Here is a tiny trained network, its code and every weight. The questions are about switching its units off for an input and a target symbol, where a switched-off unit gives its printed mean instead of its output.

import numpy as np


def w(rows, s, z=0):
    codes = np.array(rows[::2]) - 128.0
    scale = np.full(codes.shape[1], s)
    scale[-1] = z or s
    return codes * scale


def f(y):
    return np.maximum(y, 0)


def softmax(a):
    e = np.exp(a - a.max(-1, keepdims=True))
    return e / e.sum(-1, keepdims=True)


def log_softmax(a):
    a = a - a.max(-1, keepdims=True)
    return a - np.log(np.exp(a).sum(-1, keepdims=True))


def net(x, mask):
    ids = ['βγδεηθλμπστφψ'.index(c) for c in x.split()]
    T = len(ids)
    res = E[ids] + P[:T]
    r = res
    for j in range(3):
        rows = slice(2 * j, 2 * j + 2)
        q, k, v = (r @ M[0][rows].T for M in (Q, K, V))
        z = softmax(np.where(np.tri(T) > 0, q @ k.T / 2**0.5, -1e9)) @ v
        o = O[0][rows]
        res = res + np.where(mask[j], z, o[:, -1]) @ o[:, :-1]
    y = f(res @ A[0][:, :-1].T + A[0][:, -1])
    res = res + np.where(mask[3:7], y, B[0][:, -1]) @ B[0][:, :-1]
    return log_softmax(res[-1] @ U[:, :-1].T + U[:, -1])


Q, K, V, O, A, B = {}, {}, {}, {}, {}, {}
E = w([
[103,101,97,169,57,165],'β',
[74,126,139,78,49,133],'γ',
[176,95,66,214,149,134],'δ',
[93,164,97,122,88,115],'ε',
[145,161,119,178,115,124],'η',
[157,42,107,143,158,119],'θ',
[153,148,145,142,192,77],'λ',
[158,3,134,80,64,149],'μ',
[205,117,197,160,132,112],'π',
[103,100,69,143,123,117],'σ',
[116,18,113,46,105,118],'τ',
[141,163,196,98,62,113],'φ',
[153,121,190,76,131,85],'ψ',
],0.0046)
P = w([
[112,121,143,146,122,112],'0',
[167,145,104,93,135,155],'1',
[140,117,179,170,110,165],'2',
[179,129,105,114,97,100],'3',
[58,85,99,102,180,98],'4',
[121,117,131,153,107,90],'5',
[125,6,174,97,159,133],'6',
[129,113,108,143,109,125],'7',
[164,134,185,224,75,196],'8',
[122,124,118,149,96,117],'9',
],0.011)
Q[0] = w([
[145,26,206,119,154,144],'H1',
[204,120,231,206,68,174],'H1',
[159,220,131,151,98,174],'H2',
[164,66,254,190,80,218],'H2',
[65,130,188,145,235,155],'H3',
[219,114,90,91,142,16],'H3',
],0.023)
K[0] = w([
[181,132,107,107,94,75],'H1',
[105,96,125,176,86,35],'H1',
[63,102,150,152,149,114],'H2',
[135,106,127,158,67,35],'H2',
[39,79,182,186,151,84],'H3',
[152,146,106,37,157,252],'H3',
],0.032)
V[0] = w([
[47,69,105,44,4,168],'H1',
[149,19,62,198,138,169],'H1',
[103,16,121,17,212,73],'H2',
[52,198,8,167,153,104],'H2',
[187,127,80,81,121,139],'H3',
[166,182,107,100,139,181],'H3',
],0.027)
O[0] = w([
[166,86,69,190,103,56,253],'H1',
[55,153,151,107,136,46,254],'H1',
[161,149,170,110,2,79,99],'H2',
[125,42,146,58,151,104,20],'H2',
[146,166,133,143,154,91,230],'H3',
[164,148,103,110,158,100,120],'H3',
],0.022,0.0044)
A[0] = w([
[189,5,153,82,47,167,163],'N1',
[171,110,84,152,90,77,2],'N2',
[193,30,137,89,159,219,24],'N3',
[189,131,79,94,202,106,158],'N4',
],0.012,0.003)
B[0] = w([
[224,112,186,99,175,121,180],'N1',
[85,182,115,94,194,166,255],'N2',
[103,149,10,52,50,110,164],'N3',
[124,181,168,125,73,106,211],'N4',
],0.012,0.018)
U = w([
[82,66,86,197,179,77,253],'β',
[190,115,105,127,237,183,106],'γ',
[45,123,177,78,211,148,31],'δ',
[180,87,75,96,96,67,35],'ε',
[79,127,81,73,128,153,14],'η',
[80,103,180,147,4,99,118],'θ',
[130,142,156,49,113,185,58],'λ',
[88,162,112,171,109,96,160],'μ',
[83,147,156,153,150,245,91],'π',
[152,62,196,100,144,75,159],'σ',
[175,197,158,100,131,82,158],'τ',
[161,117,58,182,57,141,105],'φ',
[187,121,156,192,74,168,163],'ψ',
],0.0043,0.0042)

Each question gives the input, a string of symbols that net reads in full, and the target symbol t.
The units are the heads (2 rows each of Q, K, V and O) and the neurons (one row each of A and B). Each row of codes is followed by its name. A weight is (code - 128) times the scale printed after its matrix; where a second scale follows, it is the last column's (O, A, B and U).
mask holds one flag per unit, heads first, then neurons. A switched-off unit (its flag False) gives its mean, the last column of its rows in O or B, instead of its output. The means were averaged over made-up inputs and are rounded, as every weight is.
A unit's drop is (log p(t) with every unit on - log p(t) with that unit switched off) / (log p(t) with every unit on - log p(t) with every unit switched off).
The circuit of an input: a set's keep is (log p(t) with only the set's units on - log p(t) with every unit switched off) / (log p(t) with every unit on - log p(t) with every unit switched off). Starting from all 7 units, units are removed one at a time, each time the one whose removal leaves the highest keep (on an exact tie, the one counted first), for as long as the keep stays at least 0.8.
circuit, biggest first: the units of the circuit, biggest drop first
most important unit: the unit with the biggest drop
top k neurons: the k neurons with the biggest drops, biggest first
heads that matter: for each layer, one digit per head in row order, 1 if its drop is at least 0.15 and else 0, layers parted by /
input γ δ η β τ γ ψ, target β: heads that matter	111
input ψ δ β δ μ, target δ: most important unit	H1
input φ θ θ τ β, target θ: circuit, biggest first	(H2 H3)
input τ β μ, target τ: heads that matter	110
input π δ τ ψ γ ψ β σ β, target ψ: circuit, biggest first	(H1 H3 N2 N1)
input σ β τ τ θ τ δ, target τ: heads that matter	110
input φ λ ψ φ θ β π, target φ: heads that matter	110
input τ ε τ ε φ β θ, target ε: top 2 neurons	(N3 N1)
input β η μ τ λ φ δ β φ, target φ: circuit, biggest first	(H1 N3 H3)
input β π τ γ σ σ φ λ τ, target σ: circuit, biggest first	(H2 N1 H3)
input β η φ τ τ σ β γ β, target σ: heads that matter	011
input γ π μ, target γ: heads that matter	100
input π ε λ, target π: circuit, biggest first	(H1 H2)
input τ φ τ, target τ: heads that matter	110
input τ μ η λ ψ ψ η, target λ: most important unit	H1
input σ λ θ θ γ, target λ: heads that matter	111
input φ μ γ β π γ τ, target β: heads that matter	111
input λ γ η τ β, target γ: heads that matter	101
input δ τ γ τ ε, target τ: top 2 neurons	(N2 N1)
input μ τ τ δ π μ σ τ δ, target μ: heads that matter	110
input τ δ β, target τ: most important unit	H2
